((4, -9, 0, 16, -3, 18), (21, 10, 5, 40, -27, 16), (29, 20, 15, 28, -13, 50)) Answer: 18, 29
(623, 42, 455, 387, 981, 566) Answer: 566, 623
(775, 655, 900, 877, 390, 186, 395) Answer: 395, 775
(3190, 3886, 5162, 4358, 1561, 4734, 8377) Answer: 8377, 3190
(8, 4, 7, 2, 4, 7) Answer: 7, 8
(-45, 11, 20, 48) Answer: 48, -45
---
[662, -404, -632, -586]
-586

[[121, 81, 137, 64, 23, 204, 164],
 [102, 106, 72, 99, 97, 39, 130],
 [102, 186, 143, 158, 123, 124, 138]]
39

[9, 1, 3, 6, 8]
3

[[4, 2, 8, 4, 8],
 [3, 1, 8, 4, 8]]
2

[75, 30, 164, 68, 186, 207, 64]
64

[503, -788, -677, -259, -374, -668]
-677
---
[[2.9, -4.0, 8.3, -7.3, -8.6, -5.2, -1.3, -13.3, -4.8, 19.7, 16.0, -5.5, 17.6, -15.4, 2.5, 8.6],
 [5.1, -3.4, 5.3, -9.8, -9.8, -4.5, -0.5, -13.3, -4.8, 16.7, 11.8, -7.8, 13.2, -23.6, 8.1, 8.6],
 [4.2, -4.0, 11.2, -9.8, -6.0, -0.2, -4.5, -9.4, -7.2, 13.7, 13.9, -4.4, 15.4, 12.3, 4.7, 11.4],
 [10.4, -8.1, -0.6, -11.5, -9.8, -13.2, -12.6, -24.0, -13.6, -19.5, -15.6, -10.8, -13.5, -9.1, 0.2, -24.9],
 [4.2, -3.4, 6.8, -11.3, -8.4, -5.2, -1.3, -13.3, -6.0, 16.7, 11.8, -4.4, 15.4, -18.0, 5.8, 11.4],
 [7.3, -10.4, -19.7, -11.5, -8.8, -16.1, -11.8, -23.0, -13.6, -19.5, -13.5, -8.9, -15.7, 3.2, -5.4, -24.9],
 [6.8, -12.7, -6.5, -10.4, -10.0, -13.2, -11.8, -23.0, -13.6, -19.5, -13.5, -10.4, -9.0, -3.0, 0.2, -24.9],
 [1.1, 0.0, 6.8, -8.4, -8.8, -8.9, -2.9, -9.4, -5.4, 19.7, 11.8, -5.9, 15.4, 2.4, 2.5, 8.6],
 [5.1, -11.0, 3.8, -11.0, -9.1, -11.0, -11.8, -24.0, -11.9, -19.5, -13.5, -8.9, -13.5, -2.8, -0.9, -24.9],
 [9.1, -6.9, -13.8, -14.6, -11.7, -12.5, -11.0, -25.0, -12.4, -25.5, -13.5, -9.3, -13.5, -0.6, -0.9, -27.7],
 [9.1, -8.7, -3.5, -10.7, -11.7, -12.5, -13.4, -23.0, -11.9, -22.5, -13.5, -11.2, -9.0, -4.9, -0.9, -24.9]] 5.1

[[7.461, -11.869, 19.947, -11.745, -7.986, 11.002, -3.746, 3.378, 12.574, 19.515, -14.997, 13.143],
 [15.673, -14.247, 21.980, 9.100, 0.618, 2.390, -15.590, -3.369, 9.479, -18.049, 4.772, 9.378],
 [5.083, -9.527, -3.065, 20.131, -6.642, -3.690, 2.755, -4.641, -2.187, 18.322, -11.423, -15.647],
 [-9.963, 3.456, -1.762, -22.478, 0.608, -5.080, -10.896, 10.634, -1.440, -12.905, -2.417, 14.987],
 [0.553, 4.149, -9.239, -2.097, 4.591, 2.164, -1.551, -0.373, -3.528, -0.221, -3.327, -1.171],
 [12.112, -10.120, 15.085, 7.107, -0.340, 3.733, -12.063, -4.450, 7.418, -18.079, 8.341, 10.291],
 [-7.977, 13.818, -1.581, -3.665, -0.626, 7.572, -11.952, -10.664, -4.991, 1.183, -0.097, 5.344],
 [-7.034, 0.051, -1.116, -16.818, -0.382, -4.477, -3.237, 4.446, -0.690, -8.903, -4.575, 7.950],
 [-4.155, -4.952, 0.549, -4.537, -1.064, -3.519, -3.692, 0.013, -1.386, 0.646, -6.910, 0.107],
 [-0.691, 3.439, 15.586, -0.985, 7.438, 3.826, -0.880, -5.439, -0.184, 0.414, 1.765, -5.625],
 [-14.275, 7.587, -12.342, -11.665, -0.956, 0.376, 7.415, -3.671, -4.780, 13.746, -4.739, -10.387]] 15.673

[[0.099, 0.064, 0.133, 0.040, -0.165, 0.012],
 [-0.119, 0.014, 0.024, 0.104, -0.100, -0.143],
 [-0.131, 0.120, -0.152, -0.006, -0.014, 0.082],
 [-0.017, -0.109, -0.050, -0.077, -0.129, 0.053],
 [-0.100, -0.118, 0.078, -0.057, 0.045, -0.079]] -0.119

[[-8.2, -3.6, -10.1, 3.4, 3.1, 5.9, -10.3, 8.3, -1.0, 7.5],
 [-0.9, 15.2, 8.3, 6.2, 0.8, -2.0, -3.0, 6.1, 15.5, -4.7],
 [17.0, -9.4, 11.4, 5.8, -10.7, 8.4, 3.2, 8.0, -1.1, -3.1],
 [-7.8, 14.6, 18.1, 3.2, 4.0, -5.3, 10.6, -4.6, 2.3, 11.7],
 [-3.6, 14.5, -2.0, -16.4, -3.7, -0.8, -1.6, 2.3, 9.9, -5.4],
 [7.5, -4.6, 10.9, 0.1, -3.1, 6.1, 6.4, 12.6, -3.1, 9.5],
 [0.2, 7.4, 14.7, 2.5, 7.4, -0.1, 3.7, 2.7, 15.2, 1.1],
 [7.4, 11.8, 0.5, 0.6, 0.1, 3.2, 2.9, -1.8, 15.1, -2.2],
 [-3.7, 2.8, -1.8, -1.3, 10.0, -6.7, 8.0, 4.3, -2.4, 2.4],
 [-1.5, -1.1, 11.0, 1.4, 4.8, 6.7, 6.1, -10.4, 1.5, 12.9]] -0.9

[[-7.2, -4.2, -1.2, -5.5, -7.7, -0.6, -7.0, -0.7, -6.7, 1.2, -9.9, 0.2, -4.8, -1.9],
 [-4.7, -4.8, -8.5, -5.5, -1.1, -3.6, -8.7, -1.4, -10.6, -5.9, -3.1, -4.4, -7.6, 0.9],
 [1.9, -4.8, -1.2, -5.5, -7.7, 9.6, -12.4, -7.5, -5.4, 10.9, -14.7, 1.6, -12.9, -3.9],
 [-26.6, 4.7, 10.2, -5.5, -5.8, 15.0, -3.9, -0.6, -5.4, 16.7, -19.0, 13.0, -4.8, -3.7],
 [-4.7, -4.8, -1.2, -5.5, -7.7, -2.1, -7.0, -3.1, -5.4, 1.2, -5.6, -1.0, -4.8, -3.7],
 [-4.7, -4.6, -1.2, -5.5, 0.3, -4.2, -7.0, -1.4, -5.4, 1.2, -4.7, 0.2, -4.8, -3.7]] -4.7
---
array([[ 70,  41, -66, -47],
       [ 85,  22, -44, -53]]) ⇒ 85, 70

array([-19, -55,  90, -84, -42]) ⇒ 90, -19

array([ 63, -55,  64, -72,  76]) ⇒ 76, 64

array([-78, -51, -14,  12,  73]) ⇒ 73, 12

array([-21, -14, -40, -66, -31,  36,  40]) ⇒ 40, 36

array([[ 32, -47,  66, -11,  52,  28],
       [ 37, -39,  53, -13,  43,  32]]) ⇒ 66, 53

array([[-48, -82,  30,  14,  39,   1],
       [-41,  45, -74, -21,  38,  13],
       [ 41,  -9,  32,  17,  40, -81]]) ⇒ 45, 41

array([-43,   7,  -6,  80, -79]) ⇒ 80, 7
---
[-52  47 -49  68 -55  54  62] → 62
[ 2 17 57 52 25 89] → 89
[ -1 -17  47  -5  65 -13 -32] → -32
[-27 -14  20  77  90] → 90
[-53  17 -76  -3] → -3
[ -6 -27 -13 -81] → -81
[ -8  69 -29  35  32 -59  39] → 39
[66 50 50 53 21 47] → 47
[  0 -68   1  -2   6  -5   9] → 9
[80 85 82 81] → 81
